Here is a tiny trained network, its code and every weight. The questions are about switching its units off for an input and a class, where a switched-off unit gives its printed mean instead of its output.

import numpy as np


def w(rows, s, z=0):
    codes = np.array(rows[::2]) - 128.0
    scale = np.full(codes.shape[1], s)
    scale[-1] = z or s
    return codes * scale


def norm(h):
    return h / np.sqrt((h * h).mean(-1, keepdims=True) + 1e-5)


def f(y):
    return y / 2 * (1 + np.tanh(0.7978845608 * (y + 0.044715 * y**3)))


def log_softmax(a):
    a = a - a.max(-1, keepdims=True)
    return a - np.log(np.exp(a).sum(-1, keepdims=True))


def net(x, mask):
    res = np.array(x, float).reshape(1, 8) / 4 @ E
    u = 0
    for l in range(2):
        y = f(norm(res) @ A[l][:, :-1].T + A[l][:, -1])
        res = res + np.where(mask[u : u + 9], y, B[l][:, -1]) @ B[l][:, :-1]
        u += 9
    return log_softmax(norm(res)[-1] @ U[:, :-1].T + U[:, -1])


A, B = {}, {}
E = w([
[119,142,121,142,131,124,126,141],'x0',
[104,119,157,152,243,114,210,119],'x1',
[193,144,142,174,153,188,115,133],'x2',
[99,174,183,193,78,96,107,3],'x3',
[130,128,125,130,126,129,129,127],'x4',
[118,129,139,121,131,134,119,129],'x5',
[130,127,130,127,127,127,127,126],'x6',
[154,95,148,131,151,61,47,139],'x7',
],0.0053)
A[0] = w([
[43,73,91,53,94,42,160,153,5],'0.n0',
[48,152,93,58,93,71,181,108,3],'0.n1',
[110,232,108,53,68,217,240,116,48],'0.n2',
[121,116,86,68,35,35,126,143,26],'0.n3',
[156,76,66,126,86,170,100,250,35],'0.n4',
[127,82,208,106,72,37,104,194,63],'0.n5',
[251,164,178,172,150,169,64,162,71],'0.n6',
[176,54,114,141,158,35,24,137,113],'0.n7',
[253,148,106,187,153,248,100,149,89],'0.n8',
],0.005,0.0019)
B[0] = w([
[117,197,60,73,195,82,67,69,184],'0.n0',
[154,157,58,150,175,130,67,53,156],'0.n1',
[75,6,67,255,115,184,105,148,242],'0.n2',
[85,172,109,102,166,176,47,73,184],'0.n3',
[145,151,201,122,69,142,132,150,244],'0.n4',
[129,110,84,168,176,179,122,107,167],'0.n5',
[49,141,33,128,189,150,118,73,212],'0.n6',
[71,58,93,212,79,188,167,149,241],'0.n7',
[86,181,77,64,165,91,69,49,250],'0.n8',
],0.0063,0.0026)
A[1] = w([
[175,149,109,16,176,138,110,243,20],'1.n0',
[226,203,139,181,192,255,131,94,99],'1.n1',
[163,185,117,164,6,137,26,48,110],'1.n2',
[107,197,202,178,107,100,120,59,4],'1.n3',
[94,175,155,177,131,143,175,158,178],'1.n4',
[118,113,124,101,225,19,213,114,148],'1.n5',
[111,104,238,171,212,78,226,80,107],'1.n6',
[132,9,142,197,182,43,40,165,87],'1.n7',
[85,84,16,46,172,200,145,237,57],'1.n8',
],0.0052,0.0028)
B[1] = w([
[191,225,185,160,22,2,210,51,166],'1.n0',
[58,113,72,109,112,59,41,77,149],'1.n1',
[184,137,162,49,155,136,196,238,253],'1.n2',
[186,133,140,207,86,13,184,110,153],'1.n3',
[148,59,133,117,97,112,125,203,148],'1.n4',
[130,163,137,78,137,189,56,187,178],'1.n5',
[180,119,146,28,108,152,106,212,181],'1.n6',
[63,96,48,227,72,237,222,97,155],'1.n7',
[136,130,186,202,95,53,134,58,228],'1.n8',
],0.006,0.0055)
U = w([
[39,13,50,254,87,215,185,126,96],'0',
[218,192,232,154,78,32,210,122,2],'1',
[52,229,17,59,232,79,37,30,33],'2',
[170,134,164,61,153,175,120,210,247],'3',
],0.0081,0.0038)

Each question gives the input, the list of numbers given to net, and the class t.
The units are the neurons (one row each of A and B). Each row of codes is followed by its name. A weight is (code - 128) times the scale printed after its matrix; where a second scale follows, it is the last column's (A, B and U).
mask holds one flag per neuron, layer by layer. A switched-off neuron (its flag False) gives its mean, the last column of its row in B, instead of its output. The means were averaged over made-up inputs and are rounded, as every weight is.
A unit's drop is (log p(t) with every unit on - log p(t) with that unit switched off) / (log p(t) with every unit on - log p(t) with every unit switched off).
The circuit of an input: a set's keep is (log p(t) with only the set's units on - log p(t) with every unit switched off) / (log p(t) with every unit on - log p(t) with every unit switched off). Starting from the 12 units with the biggest drops (on a tie, the unit counted first), units are removed one at a time, each time the one whose removal leaves the highest keep (on an exact tie, the one counted first), for as long as the keep stays at least 0.8.
units of the circuit, in order: the units of the circuit, biggest drop first
most important unit: the unit with the biggest drop
top k neurons: the k neurons with the biggest drops, biggest first
k most important neurons of layer l: the k neurons of layer l with the biggest drops, biggest first
input [-3,-2,0,-7,-7,2,-3,5], class 1: 2 most important neurons of layer 0 -> 0.n2; 0.n4
input [-3,-2,6,-7,5,8,3,7], class 0: units of the circuit, in order -> 1.n7
input [8,5,5,-7,0,6,-2,-2], class 1: units of the circuit, in order -> 1.n0; 1.n8
input [8,-3,-8,-7,2,-3,3,1], class 2: 3 most important neurons of layer 0 -> 0.n0; 0.n3; 0.n1
input [2,-6,-1,-8,0,8,6,4], class 1: 2 most important neurons of layer 1 -> 1.n0; 1.n8
input [1,7,-6,6,-8,-5,1,-1], class 3: top 3 neurons -> 1.n6; 1.n5; 1.n8
input [0,-8,-4,5,8,-7,0,6], class 3: 2 most important neurons of layer 1 -> 1.n2; 1.n8
input [7,-4,-4,-2,3,-6,-6,5], class 0: top 2 neurons -> 0.n7; 0.n8
input [-3,5,1,4,-2,2,0,-1], class 3: units of the circuit, in order -> 1.n6; 1.n8
input [7,-2,-1,-8,7,-1,8,-6], class 1: top 3 neurons -> 0.n7; 1.n0; 1.n8
input [-1,5,0,2,4,-4,-2,-4], class 3: 2 most important neurons of layer 0 -> 0.n7; 0.n6
input [3,4,-1,5,2,5,-4,5], class 0: 2 most important neurons of layer 1 -> 1.n7; 1.n2
input [-3,-2,5,4,-4,-8,-7,-3], class 2: top 3 neurons -> 0.n6; 0.n8; 0.n4
input [-5,-8,0,5,-3,6,-2,7], class 3: most important unit -> 1.n2
input [7,-7,5,-2,0,-5,-5,7], class 0: top 2 neurons -> 0.n7; 0.n6
input [-1,7,-2,-1,2,-3,8,-4], class 3: top 2 neurons -> 1.n6; 0.n7
input [-7,-8,-1,4,0,0,-5,0], class 3: top 2 neurons -> 1.n2; 1.n8
input [8,6,0,-2,8,4,3,-3], class 3: top 3 neurons -> 0.n7; 1.n6; 1.n5
input [-5,5,7,-7,4,6,-8,0], class 1: top 2 neurons -> 1.n0; 1.n8
input [3,6,7,4,4,0,-3,-4], class 2: most important unit -> 1.n1
input [-6,5,7,-7,7,-6,8,2], class 1: top 2 neurons -> 1.n0; 1.n8
input [7,5,8,0,3,-3,-2,5], class 2: top 2 neurons -> 0.n8; 0.n2
input [4,2,-5,-4,-2,7,-7,-3], class 2: top 4 neurons -> 0.n0; 0.n1; 0.n7; 1.n2
input [-4,-4,1,3,1,-7,5,0], class 3: 3 most important neurons of layer 1 -> 1.n2; 1.n8; 1.n0
